Below are the code and all the weights of a small trained network. Each question names an input and a class and asks about switching units off, where a switched-off unit gives its printed mean instead of its output.

import numpy as np


def w(rows, s, z=0):
    codes = np.array(rows[::2]) - 128.0
    scale = np.full(codes.shape[1], s)
    scale[-1] = z or s
    return codes * scale


def f(y):
    return y / 2 * (1 + np.tanh(0.7978845608 * (y + 0.044715 * y**3)))


def log_softmax(a):
    a = a - a.max(-1, keepdims=True)
    return a - np.log(np.exp(a).sum(-1, keepdims=True))


def net(x, mask):
    res = np.array(x, float).reshape(1, 3) / 4 @ E
    y = f(res @ A[0][:, :-1].T + A[0][:, -1])
    res = res + np.where(mask, y, B[0][:, -1]) @ B[0][:, :-1]
    return log_softmax(res[-1] @ U[:, :-1].T + U[:, -1])


A, B = {}, {}
E = w([
[152,132,47,52,247,78,119],'x0',
[48,180,99,127,119,106,227],'x1',
[87,17,42,50,93,191,113],'x2',
],0.012)
A[0] = w([
[54,114,71,92,93,157,74,99],'neuron 0',
[149,85,207,120,61,130,129,96],'neuron 1',
[208,177,162,158,151,56,111,136],'neuron 2',
[89,128,151,171,73,137,116,104],'neuron 3',
[155,176,186,146,160,105,148,99],'neuron 4',
[98,125,160,142,83,166,153,91],'neuron 5',
[83,58,121,98,110,134,132,105],'neuron 6',
[91,98,156,145,68,153,123,104],'neuron 7',
[130,221,194,156,190,58,117,123],'neuron 8',
[162,194,141,149,126,117,160,103],'neuron 9',
[111,159,98,56,196,63,110,127],'neuron 10',
[105,120,137,165,39,196,154,167],'neuron 11',
[108,157,169,192,94,168,127,186],'neuron 12',
[129,53,64,70,102,158,112,123],'neuron 13',
[195,100,138,183,153,157,68,88],'neuron 14',
[155,169,136,199,146,97,124,105],'neuron 15',
[118,146,52,94,180,99,145,130],'neuron 16',
[111,79,95,116,123,200,87,103],'neuron 17',
[94,137,158,178,101,144,115,106],'neuron 18',
[117,124,138,49,104,164,112,216],'neuron 19',
[190,104,162,94,130,178,57,79],'neuron 20',
[130,115,82,104,206,68,112,96],'neuron 21',
[82,140,135,128,121,103,179,149],'neuron 22',
[44,112,94,63,109,191,165,108],'neuron 23',
[197,81,176,148,149,153,5,123],'neuron 24',
[38,152,136,114,149,100,185,91],'neuron 25',
[4,148,106,146,131,124,244,78],'neuron 26',
[72,150,116,139,123,110,161,252],'neuron 27',
[159,105,119,90,191,88,122,100],'neuron 28',
],0.013,0.019)
B[0] = w([
[69,126,111,125,76,90,100,179],'neuron 0',
[67,137,80,198,162,146,149,170],'neuron 1',
[110,136,131,107,105,76,83,200],'neuron 2',
[124,149,70,193,158,159,148,169],'neuron 3',
[59,88,104,155,59,75,77,171],'neuron 4',
[78,117,90,211,165,140,155,160],'neuron 5',
[70,99,121,118,111,100,67,170],'neuron 6',
[92,153,86,218,179,114,143,169],'neuron 7',
[112,139,111,103,50,80,97,215],'neuron 8',
[85,99,129,146,89,93,102,164],'neuron 9',
[113,163,88,158,195,156,128,205],'neuron 10',
[153,194,71,138,178,122,140,224],'neuron 11',
[139,194,123,112,166,116,110,222],'neuron 12',
[110,142,137,116,95,75,82,216],'neuron 13',
[74,43,180,109,127,174,152,162],'neuron 14',
[86,93,97,129,66,96,99,169],'neuron 15',
[116,170,100,163,167,150,147,202],'neuron 16',
[87,120,137,132,46,87,96,179],'neuron 17',
[102,124,62,167,151,138,133,163],'neuron 18',
[169,172,135,68,135,108,92,219],'neuron 19',
[90,86,172,122,130,126,165,166],'neuron 20',
[93,156,79,184,191,155,150,185],'neuron 21',
[151,94,186,87,124,167,151,179],'neuron 22',
[68,99,151,136,78,55,70,198],'neuron 23',
[134,82,229,71,162,181,229,207],'neuron 24',
[82,56,182,151,118,164,170,170],'neuron 25',
[64,7,238,109,138,204,199,204],'neuron 26',
[199,167,150,59,157,122,124,252],'neuron 27',
[97,145,74,197,187,162,154,169],'neuron 28',
],0.012,0.02)
U = w([
[87,138,95,122,32,66,49,114],'0',
[104,179,23,195,190,144,155,106],'1',
[104,69,208,100,116,164,207,108],'2',
[247,228,121,8,143,97,81,255],'3',
[166,114,69,152,92,174,156,102],'4',
[139,100,83,158,71,159,114,110],'5',
],0.013,0.012)

Each question gives the input, the list of numbers given to net, and the class t.
The units are the neurons (one row each of A and B). Each row of codes is followed by its name. A weight is (code - 128) times the scale printed after its matrix; where a second scale follows, it is the last column's (A, B and U).
mask holds one flag per neuron, in row order. A switched-off neuron (its flag False) gives its mean, the last column of its row in B, instead of its output. The means were averaged over made-up inputs and are rounded, as every weight is.
A unit's drop is (log p(t) with every unit on - log p(t) with that unit switched off) / (log p(t) with every unit on - log p(t) with every unit switched off).
The circuit of an input: a set's keep is (log p(t) with only the set's units on - log p(t) with every unit switched off) / (log p(t) with every unit on - log p(t) with every unit switched off). Starting from the 12 units with the biggest drops (on a tie, the unit counted first), units are removed one at a time, each time the one whose removal leaves the highest keep (on an exact tie, the one counted first), for as long as the keep stays at least 0.8.
circuit, biggest first: the units of the circuit, biggest drop first
unit that matters most: the unit with the biggest drop
k most important neurons: the k neurons with the biggest drops, biggest first
drop of u: that unit's drop, to one decimal
input [-4,8,5], class 2: circuit, biggest first -> (neuron 26)
input [4,4,-4], class 0: 3 most important neurons -> (neuron 8; neuron 24; neuron 11)
input [-1,-3,-3], class 3: 2 most important neurons -> (neuron 26; neuron 23)
input [2,4,2], class 2: 3 most important neurons -> (neuron 26; neuron 12; neuron 11)
input [-7,7,-1], class 1: 2 most important neurons -> (neuron 11; neuron 3)
input [-4,-4,3], class 1: 2 most important neurons -> (neuron 26; neuron 11)
input [6,4,6], class 0: 2 most important neurons -> (neuron 23; neuron 13)
input [7,8,0], class 2: 2 most important neurons -> (neuron 26; neuron 25)
input [-1,-7,-6], class 2: 2 most important neurons -> (neuron 24; neuron 14)
input [-1,6,-6], class 0: 3 most important neurons -> (neuron 8; neuron 24; neuron 4)
input [8,-8,-6], class 1: 2 most important neurons -> (neuron 28; neuron 21)
input [2,-3,-1], class 3: 2 most important neurons -> (neuron 26; neuron 25)
input [5,-6,0], class 2: 3 most important neurons -> (neuron 24; neuron 11; neuron 14)
input [-1,-1,-3], class 3: unit that matters most -> neuron 23
input [-8,3,-7], class 1: drop of neuron 13 -> 0.2
input [2,1,-5], class 0: drop of neuron 4 -> 0.0
input [2,8,5], class 2: drop of neuron 26 -> 1.5
